Below is a small trained network, with its code and all its weights. Each question gives an input and a class and asks what happens when units are switched off, that is, made to give their printed mean instead of their output.

import numpy as np


def w(rows, s, z=0):
    codes = np.array(rows[::2]) - 128.0
    scale = np.full(codes.shape[1], s)
    scale[-1] = z or s
    return codes * scale


def f(y):
    return y / 2 * (1 + np.tanh(0.7978845608 * (y + 0.044715 * y**3)))


def log_softmax(a):
    a = a - a.max(-1, keepdims=True)
    return a - np.log(np.exp(a).sum(-1, keepdims=True))


def net(x, mask):
    res = np.array(x, float).reshape(1, 3) / 4 @ E
    y = f(res @ A[0][:, :-1].T + A[0][:, -1])
    res = res + np.where(mask, y, B[0][:, -1]) @ B[0][:, :-1]
    return log_softmax(res[-1] @ U[:, :-1].T + U[:, -1])


A, B = {}, {}
E = w([
[157,121,24,111,167,83,147,192,108,96],'x0',
[142,132,103,161,131,247,146,147,106,201],'x1',
[148,97,103,128,111,207,83,99,74,9],'x2',
],0.016)
A[0] = w([
[115,143,194,140,89,140,101,57,159,92,54],'neuron 1',
[172,66,99,21,134,51,88,168,93,42,119],'neuron 2',
[187,107,127,134,55,195,33,89,54,92,1],'neuron 3',
[55,138,230,152,53,143,78,106,134,87,53],'neuron 4',
[104,138,181,98,105,60,112,113,185,95,90],'neuron 5',
[33,107,171,92,148,82,91,98,165,124,44],'neuron 6',
[88,133,82,127,156,147,175,160,157,175,59],'neuron 7',
[110,80,110,149,75,215,28,92,55,85,217],'neuron 8',
[107,115,101,82,150,70,78,113,106,54,139],'neuron 9',
[45,146,218,182,59,158,99,30,183,94,221],'neuron 10',
[201,165,111,111,150,250,92,75,75,90,85],'neuron 11',
[59,150,255,170,106,205,152,103,198,233,169],'neuron 12',
[151,85,97,114,128,92,82,128,90,40,122],'neuron 13',
[178,121,45,138,240,115,188,216,70,143,111],'neuron 14',
[166,126,82,198,178,225,150,140,124,173,191],'neuron 15',
[95,106,128,93,103,64,166,225,139,187,109],'neuron 16',
[163,139,125,116,136,131,116,115,146,132,128],'neuron 17',
[101,105,204,41,146,36,95,95,179,74,170],'neuron 18',
[178,77,79,205,125,157,142,139,75,134,15],'neuron 19',
],0.0092,0.013)
B[0] = w([
[124,133,134,165,183,89,174,150,171,96,158],'neuron 1',
[109,170,136,141,99,188,123,47,126,128,225],'neuron 2',
[197,95,74,2,131,89,80,223,53,228,177],'neuron 3',
[172,179,210,213,187,115,189,113,201,92,170],'neuron 4',
[171,82,151,89,156,92,149,114,103,119,171],'neuron 5',
[141,103,65,90,110,142,86,127,18,140,151],'neuron 6',
[103,130,99,100,98,117,100,140,78,172,153],'neuron 7',
[144,166,175,193,157,109,163,117,223,108,251],'neuron 8',
[76,225,145,105,121,190,114,107,136,93,205],'neuron 9',
[186,50,79,66,108,87,89,221,88,193,238],'neuron 10',
[196,108,112,145,130,33,186,170,135,144,197],'neuron 11',
[39,169,84,99,82,189,54,113,98,82,251],'neuron 12',
[32,175,88,119,74,204,140,47,120,95,206],'neuron 13',
[228,156,172,128,174,70,168,194,116,121,202],'neuron 14',
[134,102,117,78,111,114,83,130,77,144,218],'neuron 15',
[125,107,147,161,146,23,176,146,135,146,182],'neuron 16',
[126,101,141,116,157,164,134,115,141,131,128],'neuron 17',
[213,99,185,150,231,37,168,157,136,117,224],'neuron 18',
[68,196,198,222,97,123,188,131,190,65,143],'neuron 19',
],0.0089,0.021)
U = w([
[176,76,108,62,117,132,120,162,30,169,19],'0',
[165,156,146,224,153,124,187,135,200,95,246],'1',
[4,181,104,128,35,247,99,63,87,104,195],'2',
],0.014,0.0012)

Each question gives the input, the list of numbers given to net, and the class t.
The units are the neurons (one row each of A and B). Each row of codes is followed by its name. A weight is (code - 128) times the scale printed after its matrix; where a second scale follows, it is the last column's (A, B and U).
mask holds one flag per neuron, in row order. A switched-off neuron (its flag False) gives its mean, the last column of its row in B, instead of its output. The means were averaged over made-up inputs and are rounded, as every weight is.
A unit's drop is (log p(t) with every unit on - log p(t) with that unit switched off) / (log p(t) with every unit on - log p(t) with every unit switched off).
The circuit of an input: a set's keep is (log p(t) with only the set's units on - log p(t) with every unit switched off) / (log p(t) with every unit on - log p(t) with every unit switched off). Starting from the 12 units with the biggest drops (on a tie, the unit counted first), units are removed one at a time, each time the one whose removal leaves the highest keep (on an exact tie, the one counted first), for as long as the keep stays at least 0.8.
units of the circuit, in order: the units of the circuit, biggest drop first
k most important neurons: the k neurons with the biggest drops, biggest first
drop of u: that unit's drop, to one decimal
input [-7,4,8], class 0: 2 most important neurons	(neuron 3; neuron 10)
input [-8,-1,0], class 0: units of the circuit, in order	(neuron 10)
input [3,-1,1], class 2: 3 most important neurons	(neuron 18; neuron 11; neuron 8)
input [7,-6,0], class 1: 3 most important neurons	(neuron 18; neuron 12; neuron 14)
input [8,1,2], class 1: 2 most important neurons	(neuron 14; neuron 12)
input [1,-1,-1], class 1: 4 most important neurons	(neuron 10; neuron 12; neuron 3; neuron 15)
input [-3,2,-2], class 2: 2 most important neurons	(neuron 12; neuron 18)
input [1,8,7], class 1: 3 most important neurons	(neuron 8; neuron 19; neuron 10)
input [-6,0,0], class 0: 2 most important neurons	(neuron 10; neuron 13)
input [3,4,1], class 1: 2 most important neurons	(neuron 10; neuron 3)
input [2,-3,0], class 1: 2 most important neurons	(neuron 12; neuron 18)
input [7,-7,1], class 2: 3 most important neurons	(neuron 13; neuron 2; neuron 9)
input [-6,-2,0], class 0: 4 most important neurons	(neuron 10; neuron 12; neuron 8; neuron 6)
input [-2,1,-7], class 2: units of the circuit, in order	(neuron 12)
input [-2,7,-3], class 2: drop of neuron 12	0.4
input [-5,1,-8], class 2: drop of neuron 7	0.0
input [-6,2,-7], class 2: drop of neuron 12	2.0
